Here is a tiny trained network, its code and every weight. The questions are about switching its units off for an input and a class, where a switched-off unit gives its printed mean instead of its output.

import numpy as np


def w(rows, s, z=0):
    codes = np.array(rows[::2]) - 128.0
    scale = np.full(codes.shape[1], s)
    scale[-1] = z or s
    return codes * scale


def norm(h):
    return h / np.sqrt((h * h).mean(-1, keepdims=True) + 1e-5)


def f(y):
    return y / 2 * (1 + np.tanh(0.7978845608 * (y + 0.044715 * y**3)))


def log_softmax(a):
    a = a - a.max(-1, keepdims=True)
    return a - np.log(np.exp(a).sum(-1, keepdims=True))


def net(x, mask):
    res = np.array(x, float).reshape(1, 8) / 4 @ E
    u = 0
    for l in range(2):
        y = f(norm(res) @ A[l][:, :-1].T + A[l][:, -1])
        res = res + np.where(mask[u : u + 5], y, B[l][:, -1]) @ B[l][:, :-1]
        u += 5
    return log_softmax(norm(res)[-1] @ U[:, :-1].T + U[:, -1])


A, B = {}, {}
E = w([
[47,123,252],'x0',
[74,162,138],'x1',
[73,158,132],'x2',
[177,134,171],'x3',
[137,107,113],'x4',
[148,4,139],'x5',
[61,49,73],'x6',
[89,165,117],'x7',
],0.0037)
A[0] = w([
[3,235,148,105],'L0N0',
[211,170,182,3],'L0N1',
[131,157,76,177],'L0N2',
[208,37,50,130],'L0N3',
[135,3,128,180],'L0N4',
],0.004,0.0038)
B[0] = w([
[113,153,222,251],'L0N0',
[2,15,112,52],'L0N1',
[224,159,169,231],'L0N2',
[145,197,223,203],'L0N3',
[204,96,174,253],'L0N4',
],0.0037,0.0013)
A[1] = w([
[2,15,69,28],'L1N0',
[22,47,51,165],'L1N1',
[210,132,237,218],'L1N2',
[108,42,47,3],'L1N3',
[57,160,51,104],'L1N4',
],0.0073,0.003)
B[1] = w([
[224,169,254,156],'L1N0',
[237,145,217,162],'L1N1',
[51,65,65,253],'L1N2',
[76,186,203,124],'L1N3',
[153,89,157,141],'L1N4',
],0.0069,0.0047)
U = w([
[109,112,106,2],'0',
[92,45,142,106],'1',
[188,141,242,181],'2',
[96,110,106,15],'3',
[204,233,25,203],'4',
[1,236,173,140],'5',
[182,56,89,156],'6',
],0.015,0.0032)

Each question gives the input, the list of numbers given to net, and the class t.
The units are the neurons (one row each of A and B). Each row of codes is followed by its name. A weight is (code - 128) times the scale printed after its matrix; where a second scale follows, it is the last column's (A, B and U).
mask holds one flag per neuron, layer by layer. A switched-off neuron (its flag False) gives its mean, the last column of its row in B, instead of its output. The means were averaged over made-up inputs and are rounded, as every weight is.
A unit's drop is (log p(t) with every unit on - log p(t) with that unit switched off) / (log p(t) with every unit on - log p(t) with every unit switched off).
The circuit of an input: a set's keep is (log p(t) with only the set's units on - log p(t) with every unit switched off) / (log p(t) with every unit on - log p(t) with every unit switched off). Starting from all 10 units, units are removed one at a time, each time the one whose removal leaves the highest keep (on an exact tie, the one counted first), for as long as the keep stays at least 0.8.
units of the circuit, in order: the units of the circuit, biggest drop first
top k neurons: the k neurons with the biggest drops, biggest first
top k neurons in layer l: the k neurons of layer l with the biggest drops, biggest first
drop when u is switched off: that unit's drop, to one decimal
input [3,-2,-3,2,6,6,-7,0], class 1: units of the circuit, in order	(L1N2)
input [0,7,7,2,-2,6,0,-5], class 2: units of the circuit, in order	(L0N2 L1N0)
input [-4,1,7,-6,5,-3,4,5], class 2: top 3 neurons	(L1N1 L1N4 L1N0)
input [-1,-7,-2,1,5,5,-6,5], class 1: top 2 neurons	(L1N2 L1N1)
input [-1,-7,-5,-8,-4,2,-5,5], class 1: units of the circuit, in order	(L1N2 L0N3)
input [8,-1,8,7,6,4,6,3], class 2: units of the circuit, in order	(L1N0 L1N1)
input [-5,1,-5,-1,2,7,6,3], class 2: units of the circuit, in order	(L1N1 L1N0)
input [-2,4,7,-6,-3,-4,3,-4], class 2: top 3 neurons in layer 1	(L1N2 L1N1 L1N4)
input [8,-6,5,2,1,2,-8,4], class 1: top 3 neurons in layer 1	(L1N2 L1N0 L1N3)
input [-6,-6,5,-8,0,4,1,-3], class 4: top 2 neurons	(L1N2 L0N3)
input [2,-5,-2,-4,-1,-7,-3,-6], class 5: top 2 neurons in layer 1	(L1N1 L1N2)
input [8,-5,-1,3,-8,5,-1,-8], class 1: drop when L1N2 is switched off	0.2
input [8,5,-2,7,-4,2,-4,-2], class 5: drop when L1N2 is switched off	-0.1
input [-1,-5,-4,-5,-8,3,6,0], class 2: drop when L0N2 is switched off	0.0
input [8,-6,-8,-4,7,-8,-4,0], class 5: top neuron in layer 0	(L0N4)
